[100 = 0]
[109  59  91 104  91 101 112  57  82  87 138 111 110 102 105 106] : <28>
[117  98  48 107  93 124  96 135 163  98  63  86 109 115  55 154] : <27>
[ 88  59  61 107  94 102 114  25 103  84 133 101 112 104 108 138] : <28>
[138 137  90  96  89 120  83 178 126 121  44  87  97 108  41 115] : <26>
[111 124  89 102 102 114  89 158 147 101  46  92  89 105  67 125] : <26>
[ 95 110 119 104 111 107  88 183 153  89  53  98  87 103  89  79] : <26>
[136 121 162  90  90  91  94 134  32 111 102 112  89  94  84  31] : <26>
[125  49  96 107  86 115 100 120  98  86  99 115 109 107  52  97] : <27>
[112  56  58 104  80 110 107  50  80  96 129 104 117 108  75 136] : <28>
[119 117  76 103  97 117  92 152 152 101  58  89  97 109  61 136] : <26>
[125  50  93 107  86 115 104 110 107  85 106 114 111 107  64  97] : <28>
[139 101 129  99  87 111  87 178  87 104  66 107  93 106  52  56] : <26>
[118 134 100  95  90 104  94 134 105 112  79  95  95 104  68 102] : <27>
[141  99 146  93  82 100  96 126  40 109  97 115  98  99  70  44] : <26>
[ 88  79  45 107  98 106 111  47 135  90 128  92 116 107 100 166] : <28>
[126 127  93  96  85 107  92 133  90 112  79  94 102 107  54 103] : <27>
[116 126  71  99  94 109  98 119 129 110  84  87 103 107  72 136] : <27>
